Below are the code and all the weights of a small trained network. Each question names an input and a class and asks about switching units off, where a switched-off unit gives its printed mean instead of its output.

import numpy as np


def w(rows, s, z=0):
    codes = np.array(rows[::2]) - 128.0
    scale = np.full(codes.shape[1], s)
    scale[-1] = z or s
    return codes * scale


def norm(h):
    return h / np.sqrt((h * h).mean(-1, keepdims=True) + 1e-5)


def f(y):
    return y / 2 * (1 + np.tanh(0.7978845608 * (y + 0.044715 * y**3)))


def log_softmax(a):
    a = a - a.max(-1, keepdims=True)
    return a - np.log(np.exp(a).sum(-1, keepdims=True))


def net(x, mask):
    res = np.array(x, float).reshape(1, 7) / 4 @ E
    u = 0
    for l in range(2):
        y = f(norm(res) @ A[l][:, :-1].T + A[l][:, -1])
        res = res + np.where(mask[u : u + 13], y, B[l][:, -1]) @ B[l][:, :-1]
        u += 13
    return log_softmax(norm(res)[-1] @ U[:, :-1].T + U[:, -1])


A, B = {}, {}
E = w([
[16,214,170,45,101,193,81,118,27,254],'x0',
[120,124,129,140,118,131,116,119,126,120],'x1',
[142,83,119,122,30,69,176,20,170,228],'x2',
[133,135,134,127,126,131,127,124,132,124],'x3',
[178,82,182,105,51,70,68,221,107,156],'x4',
[147,121,154,149,120,156,116,112,129,126],'x5',
[129,148,132,132,123,115,113,111,124,115],'x6',
],0.0064)
A[0] = w([
[190,84,102,170,125,67,173,147,145,26,86],'0.n0',
[122,126,62,169,195,176,224,4,107,120,3],'0.n1',
[186,120,59,144,88,105,15,173,149,155,64],'0.n2',
[171,180,75,144,121,187,121,226,95,68,84],'0.n3',
[124,100,166,229,186,41,170,97,191,89,69],'0.n4',
[82,138,88,201,253,98,197,46,53,117,45],'0.n5',
[116,147,153,119,101,182,67,71,119,161,125],'0.n6',
[112,49,213,115,78,100,160,232,103,160,31],'0.n7',
[166,97,120,99,105,70,174,32,215,190,3],'0.n8',
[120,94,152,93,236,202,195,50,155,122,94],'0.n9',
[137,111,111,175,116,121,203,163,125,107,56],'0.n10',
[129,105,118,151,175,94,95,116,139,145,7],'0.n11',
[139,131,128,102,157,122,184,147,106,145,103],'0.n12',
],0.0057,0.0031)
B[0] = w([
[180,154,87,110,152,163,53,101,126,203,254],'0.n0',
[42,198,132,175,42,144,194,192,184,90,226],'0.n1',
[179,140,218,178,132,88,193,180,106,127,153],'0.n2',
[83,42,172,139,159,90,197,41,91,136,193],'0.n3',
[143,108,46,71,122,150,77,158,126,171,221],'0.n4',
[98,170,187,136,43,150,127,192,200,101,208],'0.n5',
[122,161,111,132,142,118,134,122,114,150,179],'0.n6',
[141,232,154,171,94,144,153,126,175,98,177],'0.n7',
[130,85,159,172,176,125,184,77,2,88,216],'0.n8',
[96,168,149,150,72,124,102,187,180,126,199],'0.n9',
[131,117,105,126,114,112,44,77,103,95,137],'0.n10',
[118,86,110,204,98,136,89,134,78,43,104],'0.n11',
[142,156,145,171,146,132,137,129,140,147,122],'0.n12',
],0.0068,0.0047)
A[1] = w([
[150,102,187,125,65,85,98,207,139,132,10],'1.n0',
[88,119,169,130,231,153,55,209,146,51,127],'1.n1',
[153,50,102,111,65,75,165,158,137,3,123],'1.n2',
[191,151,194,129,71,47,137,240,90,88,10],'1.n3',
[185,101,210,119,51,53,107,169,137,154,71],'1.n4',
[144,104,100,59,160,106,109,126,74,170,97],'1.n5',
[104,56,130,117,6,80,186,20,84,188,19],'1.n6',
[215,91,47,173,97,136,136,157,212,92,159],'1.n7',
[92,153,137,125,138,161,195,83,188,91,5],'1.n8',
[73,209,138,57,128,168,128,146,105,216,148],'1.n9',
[187,94,198,174,67,61,59,179,86,130,81],'1.n10',
[49,146,162,121,80,135,89,107,96,245,130],'1.n11',
[74,102,167,114,248,161,67,154,67,50,29],'1.n12',
],0.0063,0.003)
B[1] = w([
[62,192,126,134,85,160,160,99,168,77,146],'1.n0',
[155,56,154,142,18,59,254,83,36,170,206],'1.n1',
[128,113,152,99,149,166,48,116,83,146,166],'1.n2',
[42,166,97,179,107,162,147,156,213,100,176],'1.n3',
[32,181,94,131,181,227,185,132,203,90,184],'1.n4',
[106,198,118,132,164,177,148,107,162,122,153],'1.n5',
[147,70,232,145,130,68,240,212,49,51,203],'1.n6',
[103,167,147,47,197,144,14,116,101,200,232],'1.n7',
[113,184,179,102,117,127,137,199,182,124,151],'1.n8',
[238,63,79,125,144,118,36,108,212,103,253],'1.n9',
[49,206,79,124,70,155,145,106,168,119,193],'1.n10',
[149,111,58,137,208,140,44,130,124,104,237],'1.n11',
[159,105,164,154,90,42,230,96,126,144,188],'1.n12',
],0.0064,0.0059)
U = w([
[175,106,65,91,196,157,7,114,136,154,142],'0',
[66,193,120,143,77,192,155,176,210,99,3],'1',
[145,73,178,138,125,99,224,129,44,122,187],'2',
],0.016,0.00048)

Each question gives the input, the list of numbers given to net, and the class t.
The units are the neurons (one row each of A and B). Each row of codes is followed by its name. A weight is (code - 128) times the scale printed after its matrix; where a second scale follows, it is the last column's (A, B and U).
mask holds one flag per neuron, layer by layer. A switched-off neuron (its flag False) gives its mean, the last column of its row in B, instead of its output. The means were averaged over made-up inputs and are rounded, as every weight is.
A unit's drop is (log p(t) with every unit on - log p(t) with that unit switched off) / (log p(t) with every unit on - log p(t) with every unit switched off).
The circuit of an input: a set's keep is (log p(t) with only the set's units on - log p(t) with every unit switched off) / (log p(t) with every unit on - log p(t) with every unit switched off). Starting from the 12 units with the biggest drops (on a tie, the unit counted first), units are removed one at a time, each time the one whose removal leaves the highest keep (on an exact tie, the one counted first), for as long as the keep stays at least 0.8.
circuit, biggest first: the units of the circuit, biggest drop first
most important unit: the unit with the biggest drop
k most important neurons: the k neurons with the biggest drops, biggest first
k most important neurons of layer l: the k neurons of layer l with the biggest drops, biggest first
drop of u: that unit's drop, to one decimal
input [7,-2,8,0,8,7,-2], class 1: circuit, biggest first -> (1.n4)
input [-6,1,2,6,7,5,2], class 1: 4 most important neurons of layer 1 -> (1.n10; 1.n4; 1.n3; 1.n9)
input [1,1,7,7,7,3,-3], class 1: 2 most important neurons of layer 0 -> (0.n3; 0.n7)
input [-7,-5,-4,0,-7,4,-4], class 0: 3 most important neurons -> (1.n7; 0.n4; 0.n0)
input [-4,2,7,1,-6,1,-3], class 2: 2 most important neurons -> (0.n8; 1.n6)
input [-6,3,-8,-5,7,5,-5], class 2: 3 most important neurons -> (1.n1; 0.n3; 0.n5)
input [4,8,5,7,-3,0,-4], class 2: 4 most important neurons -> (1.n6; 0.n0; 0.n8; 0.n4)
input [-6,-1,-8,-8,8,7,4], class 1: 4 most important neurons of layer 0 -> (0.n8; 0.n2; 0.n7; 0.n0)
input [6,-6,7,7,-1,3,3], class 2: 2 most important neurons -> (1.n6; 0.n0)
input [7,8,7,-4,8,3,-8], class 1: 4 most important neurons of layer 0 -> (0.n0; 0.n3; 0.n7; 0.n4)
input [-6,5,6,6,-6,2,0], class 0: 2 most important neurons of layer 0 -> (0.n4; 0.n3)
input [-7,-6,3,0,8,2,-5], class 1: 2 most important neurons of layer 0 -> (0.n2; 0.n7)
input [-3,-4,3,-8,4,3,-4], class 1: 2 most important neurons -> (0.n2; 1.n10)
input [2,-3,8,8,8,-6,8], class 1: 2 most important neurons of layer 0 -> (0.n3; 0.n7)
input [7,1,5,4,3,4,6], class 0: most important unit -> 1.n11
input [7,2,-8,-5,-3,3,-3], class 2: 2 most important neurons of layer 0 -> (0.n0; 0.n4)
input [-2,-6,-3,-4,1,7,-8], class 2: 2 most important neurons -> (0.n3; 1.n9)
input [1,6,1,-6,-1,2,6], class 0: drop of 0.n3 -> 0.1
input [2,2,4,-3,-3,-6,8], class 2: drop of 1.n6 -> 0.6
input [1,-3,1,4,-1,3,4], class 0: most important unit -> 0.n6
